Here is a tiny trained network, its code and every weight. The questions are about switching its units off for an input and a target symbol, where a switched-off unit gives its printed mean instead of its output.

import numpy as np


def w(rows, s, z=0):
    codes = np.array(rows[::2]) - 128.0
    scale = np.full(codes.shape[1], s)
    scale[-1] = z or s
    return codes * scale


def norm(h):
    return h / np.sqrt((h * h).mean(-1, keepdims=True) + 1e-5)


def f(y):
    return y / 2 * (1 + np.tanh(0.7978845608 * (y + 0.044715 * y**3)))


def softmax(a):
    e = np.exp(a - a.max(-1, keepdims=True))
    return e / e.sum(-1, keepdims=True)


def log_softmax(a):
    a = a - a.max(-1, keepdims=True)
    return a - np.log(np.exp(a).sum(-1, keepdims=True))


def net(x, mask):
    ids = ['ΓΘΞΠΨΩβδεζηλμτφ'.index(c) for c in x.split()]
    T = len(ids)
    res = E[ids] + P[:T]
    u = 0
    for l in range(2):
        r = norm(res)
        for j in range(2):
            rows = slice(2 * j, 2 * j + 2)
            q, k, v = (r @ M[l][rows].T for M in (Q, K, V))
            z = softmax(np.where(np.tri(T) > 0, q @ k.T / 2**0.5, -1e9)) @ v
            o = O[l][rows]
            res = res + np.where(mask[u + j], z, o[:, -1]) @ o[:, :-1]
        u += 2
        y = f(norm(res) @ A[l][:, :-1].T + A[l][:, -1])
        res = res + np.where(mask[u : u + 8], y, B[l][:, -1]) @ B[l][:, :-1]
        u += 8
    return log_softmax(norm(res)[-1] @ U[:, :-1].T + U[:, -1])


Q, K, V, O, A, B = {}, {}, {}, {}, {}, {}
E = w([
[218,144,145,203,138],'Γ',
[224,148,153,72,109],'Θ',
[114,27,175,144,146],'Ξ',
[87,159,208,174,120],'Π',
[68,5,159,129,135],'Ψ',
[194,156,158,91,70],'Ω',
[79,54,165,120,111],'β',
[137,61,181,76,136],'δ',
[92,140,48,61,207],'ε',
[158,112,161,37,65],'ζ',
[44,242,114,90,147],'η',
[78,40,136,114,104],'λ',
[162,111,66,185,132],'μ',
[170,116,158,85,70],'τ',
[190,216,129,171,108],'φ',
],0.011)
P = w([
[205,45,213,5,198],'0',
[195,43,197,24,144],'1',
[183,46,194,38,122],'2',
[171,48,178,54,98],'3',
[166,50,163,67,72],'4',
[149,53,160,73,51],'5',
[147,63,150,93,36],'6',
[126,67,130,109,26],'7',
[118,76,120,114,15],'8',
[113,74,124,126,10],'9',
[144,64,140,100,35],'10',
],0.0032)
Q[0] = w([
[84,213,35,144,251],'L0H0',
[119,196,97,170,213],'L0H0',
[105,80,116,149,178],'L0H1',
[131,174,112,195,188],'L0H1',
],0.014)
K[0] = w([
[129,111,118,5,192],'L0H0',
[154,122,143,35,167],'L0H0',
[129,92,113,63,157],'L0H1',
[156,111,201,102,163],'L0H1',
],0.014)
V[0] = w([
[197,218,57,185,204],'L0H0',
[68,223,185,164,153],'L0H0',
[48,113,16,26,61],'L0H1',
[161,15,193,137,5],'L0H1',
],0.003)
O[0] = w([
[125,55,107,197,2,112],'L0H0',
[31,175,200,76,36,87],'L0H0',
[58,82,107,20,193,111],'L0H1',
[223,82,218,134,215,251],'L0H1',
],0.0027,0.0022)
A[0] = w([
[201,210,118,105,150,122],'L0N0',
[115,96,158,130,253,67],'L0N1',
[173,248,55,163,86,4],'L0N2',
[227,211,173,128,109,29],'L0N3',
[200,41,71,165,118,35],'L0N4',
[186,7,169,151,195,179],'L0N5',
[11,64,220,201,164,166],'L0N6',
[181,222,234,227,54,111],'L0N7',
],0.0058,0.0031)
B[0] = w([
[190,175,118,90,2,160],'L0N0',
[74,178,107,126,59,129],'L0N1',
[104,116,242,222,11,136],'L0N2',
[213,61,127,70,86,180],'L0N3',
[40,232,71,118,146,147],'L0N4',
[28,175,63,202,123,253],'L0N5',
[27,102,179,94,183,194],'L0N6',
[108,68,143,78,245,223],'L0N7',
],0.0057,0.0046)
Q[1] = w([
[176,70,108,94,122],'L1H0',
[26,23,85,187,97],'L1H0',
[97,57,134,254,155],'L1H1',
[132,100,191,133,140],'L1H1',
],0.01)
K[1] = w([
[185,87,9,169,156],'L1H0',
[146,229,198,255,84],'L1H0',
[63,178,27,148,182],'L1H1',
[58,164,172,47,178],'L1H1',
],0.0074)
V[1] = w([
[158,3,24,75,206],'L1H0',
[168,49,134,190,137],'L1H0',
[177,43,91,198,109],'L1H1',
[102,79,173,142,74],'L1H1',
],0.0037)
O[1] = w([
[167,3,98,96,177,252],'L1H0',
[200,86,159,195,194,134],'L1H0',
[80,152,109,61,81,111],'L1H1',
[215,177,137,92,121,169],'L1H1',
],0.0037,0.0018)
A[1] = w([
[119,134,190,168,86,98],'L1N0',
[140,73,133,179,151,80],'L1N1',
[199,136,160,54,110,102],'L1N2',
[178,91,125,145,122,23],'L1N3',
[150,165,254,168,122,1],'L1N4',
[89,56,83,96,129,127],'L1N5',
[147,137,111,70,120,93],'L1N6',
[75,117,164,157,184,224],'L1N7',
],0.0091,0.004)
B[1] = w([
[190,70,153,130,104,126],'L1N0',
[113,105,160,211,213,139],'L1N1',
[55,141,108,219,139,254],'L1N2',
[92,135,61,155,184,136],'L1N3',
[61,2,43,99,129,124],'L1N4',
[201,135,53,117,152,215],'L1N5',
[26,134,140,139,128,157],'L1N6',
[207,184,141,114,73,239],'L1N7',
],0.0067,0.0051)
U = w([
[165,153,136,186,235,157],'Γ',
[214,196,96,155,26,14],'Θ',
[38,161,168,217,163,97],'Ξ',
[100,94,209,71,239,87],'Π',
[14,54,149,91,195,3],'Ψ',
[169,59,179,163,45,124],'Ω',
[110,92,254,47,111,155],'β',
[250,163,155,60,136,80],'δ',
[133,136,52,55,217,105],'ε',
[49,182,115,58,39,132],'ζ',
[98,230,172,88,126,158],'η',
[125,47,55,26,138,192],'λ',
[156,219,51,183,126,98],'μ',
[61,120,29,208,92,114],'τ',
[190,44,111,200,166,175],'φ',
],0.012,0.0049)

Each question gives the input, a string of symbols that net reads in full, and the target symbol t.
The units are the heads (2 rows each of Q, K, V and O) and the neurons (one row each of A and B). Each row of codes is followed by its name. A weight is (code - 128) times the scale printed after its matrix; where a second scale follows, it is the last column's (O, A, B and U).
mask holds one flag per unit, layer by layer, with each layer's heads first. A switched-off unit (its flag False) gives its mean, the last column of its rows in O or B, instead of its output. The means were averaged over made-up inputs and are rounded, as every weight is.
A unit's drop is (log p(t) with every unit on - log p(t) with that unit switched off) / (log p(t) with every unit on - log p(t) with every unit switched off).
unit that matters most: the unit with the biggest drop
top k neurons: the k neurons with the biggest drops, biggest first
heads that matter: for each layer, one digit per head in row order, 1 if its drop is at least 0.15 and else 0, layers parted by /
input μ λ τ, target τ: unit that matters most	L1N2
input Γ β Γ λ, target φ: heads that matter	11 / 10
input η β η δ τ, target ζ: heads that matter	01 / 10
input Θ Ω ζ, target ζ: top 3 neurons	(L0N7, L1N2, L1N1)
input λ δ λ τ Θ, target μ: heads that matter	11 / 00
input λ φ τ φ Ξ Θ Ξ, target Ξ: top 2 neurons	(L0N5, L0N6)
input Θ ε λ Ω β λ, target λ: top 2 neurons	(L1N5, L1N2)
input τ μ λ, target τ: heads that matter	10 / 00
input Ω Θ φ δ τ Ω η Ω λ, target ζ: heads that matter	00 / 10
input Π τ λ, target β: heads that matter	10 / 00
input Θ Ω μ ζ β, target τ: top 2 neurons	(L0N5, L0N7)
input ζ τ Ω, target Ω: top 4 neurons	(L0N3, L0N0, L1N2, L1N5)
input Γ η φ λ τ τ ε τ λ, target λ: heads that matter	01 / 00
input Ψ δ μ Γ ε Γ λ Γ τ λ δ, target φ: heads that matter	10 / 10
input η τ μ, target μ: heads that matter	00 / 00
input λ λ Γ Ψ δ Ξ τ Θ τ λ, target φ: top 3 neurons	(L1N5, L1N1, L0N0)
input δ λ Ω Γ λ τ, target φ: heads that matter	11 / 10
input λ Π η Π Ω Ψ, target β: top 3 neurons	(L1N2, L1N7, L0N6)
input η ε τ, target λ: unit that matters most	L1H0
input λ λ Ξ, target Ξ: top 2 neurons	(L0N5, L0N3)
input φ Ω τ Π Ω, target β: unit that matters most	L0H0
input τ ε φ Θ β, target β: top 2 neurons	(L0N6, L1N2)
